Below are the code and all the weights of a small trained network. Each question names an input and a target symbol and asks about switching units off, where a switched-off unit gives its printed mean instead of its output.

import numpy as np


def w(rows, s, z=0):
    codes = np.array(rows[::2]) - 128.0
    scale = np.full(codes.shape[1], s)
    scale[-1] = z or s
    return codes * scale


def norm(h):
    return h / np.sqrt((h * h).mean(-1, keepdims=True) + 1e-5)


def f(y):
    return np.maximum(y, 0)


def softmax(a):
    e = np.exp(a - a.max(-1, keepdims=True))
    return e / e.sum(-1, keepdims=True)


def log_softmax(a):
    a = a - a.max(-1, keepdims=True)
    return a - np.log(np.exp(a).sum(-1, keepdims=True))


def net(x, mask):
    ids = ['αεζηθμξστφω'.index(c) for c in x.split()]
    T = len(ids)
    res = E[ids] + P[:T]
    r = norm(res)
    for j in range(3):
        rows = slice(2 * j, 2 * j + 2)
        q, k, v = (r @ M[0][rows].T for M in (Q, K, V))
        z = softmax(np.where(np.tri(T) > 0, q @ k.T / 2**0.5, -1e9)) @ v
        o = O[0][rows]
        res = res + np.where(mask[j], z, o[:, -1]) @ o[:, :-1]
    y = f(norm(res) @ A[0][:, :-1].T + A[0][:, -1])
    res = res + np.where(mask[3:7], y, B[0][:, -1]) @ B[0][:, :-1]
    return log_softmax(norm(res)[-1] @ U[:, :-1].T + U[:, -1])


Q, K, V, O, A, B = {}, {}, {}, {}, {}, {}
E = w([
[206,139,149,122,63,161],'α',
[194,102,154,105,64,189],'ε',
[208,134,169,97,82,130],'ζ',
[28,192,36,186,58,51],'η',
[220,154,130,138,60,198],'θ',
[206,107,168,110,117,170],'μ',
[46,170,106,184,219,17],'ξ',
[2,109,73,175,146,49],'σ',
[212,131,145,139,99,188],'τ',
[27,174,35,240,164,77],'φ',
[16,95,36,216,169,134],'ω',
],0.0075)
P = w([
[102,112,153,255,110,110],'0',
[127,198,137,144,98,114],'1',
[84,152,186,190,122,148],'2',
[114,111,117,56,55,150],'3',
[130,80,95,190,115,88],'4',
[161,140,63,95,167,130],'5',
[71,192,184,118,143,160],'6',
[137,174,119,67,89,120],'7',
[128,104,76,124,138,71],'8',
],0.011)
Q[0] = w([
[100,149,249,185,120,146],'head 0',
[70,195,175,51,83,177],'head 0',
[210,116,165,120,169,128],'head 1',
[115,59,96,96,156,78],'head 1',
[137,193,163,125,197,170],'head 2',
[100,122,78,76,143,161],'head 2',
],0.013)
K[0] = w([
[170,64,148,219,116,92],'head 0',
[196,127,33,120,140,76],'head 0',
[129,139,154,56,62,182],'head 1',
[116,195,156,103,147,135],'head 1',
[174,3,68,149,99,79],'head 2',
[136,197,60,19,70,115],'head 2',
],0.012)
V[0] = w([
[164,198,129,139,122,47],'head 0',
[159,106,201,99,163,69],'head 0',
[158,174,118,124,61,162],'head 1',
[127,74,129,147,101,164],'head 1',
[205,164,134,102,146,131],'head 2',
[77,118,165,86,9,73],'head 2',
],0.013)
O[0] = w([
[85,22,56,171,183,249,216],'head 0',
[223,164,169,150,154,233,2],'head 0',
[95,162,82,134,76,176,194],'head 1',
[162,123,73,161,84,90,172],'head 1',
[100,87,220,184,123,153,29],'head 2',
[164,254,78,204,222,65,232],'head 2',
],0.0086,0.0036)
A[0] = w([
[213,153,108,154,47,125,198],'neuron 0',
[27,119,187,183,204,33,232],'neuron 1',
[227,160,201,143,78,160,167],'neuron 2',
[147,112,182,37,254,110,5],'neuron 3',
],0.0097,0.003)
B[0] = w([
[106,122,221,91,187,160,219],'neuron 0',
[91,121,65,176,211,79,254],'neuron 1',
[223,75,27,168,58,45,158],'neuron 2',
[184,117,174,9,176,117,145],'neuron 3',
],0.012,0.009)
U = w([
[99,188,223,194,179,191,69],'α',
[202,223,215,155,129,55,57],'ε',
[254,138,112,232,167,199,27],'ζ',
[79,131,55,218,151,87,208],'η',
[8,119,194,145,79,141,113],'θ',
[253,45,127,115,107,85,177],'μ',
[155,20,71,97,166,247,60],'ξ',
[146,136,110,54,254,82,150],'σ',
[115,43,203,105,92,111,241],'τ',
[99,71,45,58,61,124,4],'φ',
[94,118,148,21,96,38,12],'ω',
],0.0089,0.0032)

Each question gives the input, a string of symbols that net reads in full, and the target symbol t.
The units are the heads (2 rows each of Q, K, V and O) and the neurons (one row each of A and B). Each row of codes is followed by its name. A weight is (code - 128) times the scale printed after its matrix; where a second scale follows, it is the last column's (O, A, B and U).
mask holds one flag per unit, heads first, then neurons. A switched-off unit (its flag False) gives its mean, the last column of its rows in O or B, instead of its output. The means were averaged over made-up inputs and are rounded, as every weight is.
A unit's drop is (log p(t) with every unit on - log p(t) with that unit switched off) / (log p(t) with every unit on - log p(t) with every unit switched off).
The circuit of an input: a set's keep is (log p(t) with only the set's units on - log p(t) with every unit switched off) / (log p(t) with every unit on - log p(t) with every unit switched off). Starting from all 7 units, units are removed one at a time, each time the one whose removal leaves the highest keep (on an exact tie, the one counted first), for as long as the keep stays at least 0.8.
circuit, biggest first: the units of the circuit, biggest drop first
unit that matters most: the unit with the biggest drop
top k neurons: the k neurons with the biggest drops, biggest first
which heads matter: for each layer, one digit per head in row order, 1 if its drop is at least 0.15 and else 0, layers parted by /
input θ μ σ ε ξ τ, target ε: top 3 neurons : (neuron 0; neuron 1; neuron 2)
input τ ζ τ, target τ: circuit, biggest first : (head 2; neuron 1)
input α μ μ, target α: unit that matters most : head 1
input ξ α τ ξ ω θ, target ξ: circuit, biggest first : (neuron 1; head 2)
input τ η η ζ, target η: circuit, biggest first : (head 2; head 0)
input θ ω ε ζ, target ω: which heads matter : 100
input θ ω σ μ ξ ε, target μ: circuit, biggest first : (head 0; neuron 2; head 2)
input ω ω ω ξ ζ μ θ η τ, target θ: which heads matter : 111
input η ξ ξ ξ ζ τ τ, target ζ: top 2 neurons : (neuron 1; neuron 2)
input ξ ξ ζ α ω ζ, target α: circuit, biggest first : (head 1; neuron 0; head 2; neuron 1)
input θ σ σ ξ ξ ε ω ε, target ε: which heads matter : 101
input α α μ ξ σ ω ζ ζ, target ω: which heads matter : 110
input ζ ξ ζ, target ζ: which heads matter : 100
input α α τ, target α: circuit, biggest first : (neuron 1; neuron 0; head 1)
input ζ μ ξ ξ ε ζ θ θ ζ, target θ: which heads matter : 011
input ω α μ ζ α θ ε μ θ, target ε: circuit, biggest first : (head 0; neuron 1)
input ζ σ ξ ε η ζ ζ θ, target ζ: which heads matter : 101
input ε α ζ σ ε, target ζ: circuit, biggest first : (head 0; neuron 1)
input μ η ξ τ η ζ ζ α, target ζ: which heads matter : 101
input τ σ μ ζ ε τ, target ζ: circuit, biggest first : (head 2; neuron 1; head 1)
